Below are the code and all the weights of a small trained network. Each question names an input and a class and asks about switching units off, where a switched-off unit gives its printed mean instead of its output.

import numpy as np


def w(rows, s, z=0):
    codes = np.array(rows[::2]) - 128.0
    scale = np.full(codes.shape[1], s)
    scale[-1] = z or s
    return codes * scale


def f(y):
    return y / 2 * (1 + np.tanh(0.7978845608 * (y + 0.044715 * y**3)))


def log_softmax(a):
    a = a - a.max(-1, keepdims=True)
    return a - np.log(np.exp(a).sum(-1, keepdims=True))


def net(x, mask):
    res = np.array(x, float).reshape(1, 6) / 4 @ E
    y = f(res @ A[0][:, :-1].T + A[0][:, -1])
    res = res + np.where(mask, y, B[0][:, -1]) @ B[0][:, :-1]
    return log_softmax(res[-1] @ U[:, :-1].T + U[:, -1])


A, B = {}, {}
E = w([
[132,128,129,130],'x0',
[254,42,38,96],'x1',
[48,162,11,153],'x2',
[204,207,137,165],'x3',
[130,122,126,126],'x4',
[171,35,112,242],'x5',
],0.0095)
A[0] = w([
[154,179,113,92,181],'N0',
[123,72,104,231,12],'N1',
[95,185,158,50,107],'N2',
[106,128,120,212,79],'N3',
[125,114,101,123,39],'N4',
[79,46,78,133,195],'N5',
[130,106,154,181,12],'N6',
[106,160,60,146,73],'N7',
[42,193,126,235,73],'N8',
[169,122,99,162,116],'N9',
[80,158,57,182,106],'N10',
[180,200,123,176,243],'N11',
[57,223,113,115,162],'N12',
[120,119,222,126,127],'N13',
[80,77,104,104,163],'N14',
[190,187,104,183,208],'N15',
[62,161,190,124,65],'N16',
[154,56,194,212,144],'N17',
[90,78,130,46,168],'N18',
[59,135,182,126,59],'N19',
[142,191,106,132,149],'N20',
[87,167,148,126,27],'N21',
[97,164,45,151,88],'N22',
[87,41,124,246,150],'N23',
[103,184,97,38,105],'N24',
[99,65,100,127,253],'N25',
[92,148,65,156,54],'N26',
[104,83,128,198,171],'N27',
[121,201,112,85,35],'N28',
[153,116,34,79,45],'N29',
[36,92,176,124,139],'N30',
[46,125,21,161,90],'N31',
[124,142,131,74,211],'N32',
[102,158,154,171,53],'N33',
[170,107,93,104,55],'N34',
[117,171,62,154,62],'N35',
[95,154,174,180,91],'N36',
],0.011,0.0018)
B[0] = w([
[51,150,129,130,172],'N0',
[130,207,99,155,221],'N1',
[122,155,136,140,219],'N2',
[127,156,79,165,179],'N3',
[148,121,106,104,138],'N4',
[109,131,140,91,217],'N5',
[155,189,115,109,149],'N6',
[181,89,192,154,189],'N7',
[182,59,38,116,254],'N8',
[93,145,80,103,180],'N9',
[158,115,201,133,220],'N10',
[1,27,154,205,206],'N11',
[139,113,144,127,249],'N12',
[215,75,121,138,181],'N13',
[99,121,138,169,176],'N14',
[58,102,124,192,208],'N15',
[148,110,104,90,205],'N16',
[122,206,144,179,214],'N17',
[85,143,147,155,182],'N18',
[153,120,92,90,188],'N19',
[124,91,153,201,170],'N20',
[138,134,90,135,172],'N21',
[168,136,190,162,211],'N22',
[107,204,128,155,243],'N23',
[106,220,127,136,215],'N24',
[88,76,147,148,191],'N25',
[195,112,172,173,189],'N26',
[79,198,136,197,189],'N27',
[119,154,92,149,187],'N28',
[153,98,75,56,213],'N29',
[137,96,124,117,192],'N30',
[171,128,180,139,249],'N31',
[81,214,156,204,166],'N32',
[143,87,64,58,164],'N33',
[147,96,91,95,176],'N34',
[168,105,193,173,188],'N35',
[141,77,66,55,180],'N36',
],0.0065,0.0096)
U = w([
[254,93,222,159,163],'0',
[102,162,106,165,64],'1',
[207,59,43,124,29],'2',
[58,63,151,171,253],'3',
],0.0099,0.0021)

Each question gives the input, the list of numbers given to net, and the class t.
The units are the neurons (one row each of A and B). Each row of codes is followed by its name. A weight is (code - 128) times the scale printed after its matrix; where a second scale follows, it is the last column's (A, B and U).
mask holds one flag per neuron, in row order. A switched-off neuron (its flag False) gives its mean, the last column of its row in B, instead of its output. The means were averaged over made-up inputs and are rounded, as every weight is.
A unit's drop is (log p(t) with every unit on - log p(t) with that unit switched off) / (log p(t) with every unit on - log p(t) with every unit switched off).
The circuit of an input: a set's keep is (log p(t) with only the set's units on - log p(t) with every unit switched off) / (log p(t) with every unit on - log p(t) with every unit switched off). Starting from the 12 units with the biggest drops (on a tie, the unit counted first), units are removed one at a time, each time the one whose removal leaves the highest keep (on an exact tie, the one counted first), for as long as the keep stays at least 0.8.
circuit, biggest first: the units of the circuit, biggest drop first
k most important neurons: the k neurons with the biggest drops, biggest first
drop of u: that unit's drop, to one decimal
input [0,1,7,-4,7,8], class 1: circuit, biggest first : [N23]
input [7,-1,-5,6,4,4], class 3: 2 most important neurons : [N11, N15]
input [-5,7,2,8,4,1], class 3: circuit, biggest first : [N11, N15]
input [-4,-8,3,-7,-3,8], class 1: circuit, biggest first : [N23, N1]
input [1,4,2,8,3,6], class 3: 3 most important neurons : [N11, N15, N24]
input [-6,-6,-2,-7,5,-7], class 1: circuit, biggest first : [N24, N11]
input [-2,-1,5,-5,-2,8], class 1: 2 most important neurons : [N23, N1]
input [-3,-1,2,6,6,-5], class 3: circuit, biggest first : [N11, N1]
input [-2,4,4,-4,-1,3], class 0: circuit, biggest first : [N31, N11, N8]
input [6,4,1,5,-2,1], class 3: drop of N11 : 0.3
input [4,7,-6,5,-7,1], class 2: drop of N31 : 0.2
input [-5,6,6,3,-8,-4], class 0: drop of N8 : 0.1
input [-6,1,4,2,4,-4], class 0: drop of N24 : -0.1
input [3,3,3,7,-3,6], class 3: circuit, biggest first : [N11]
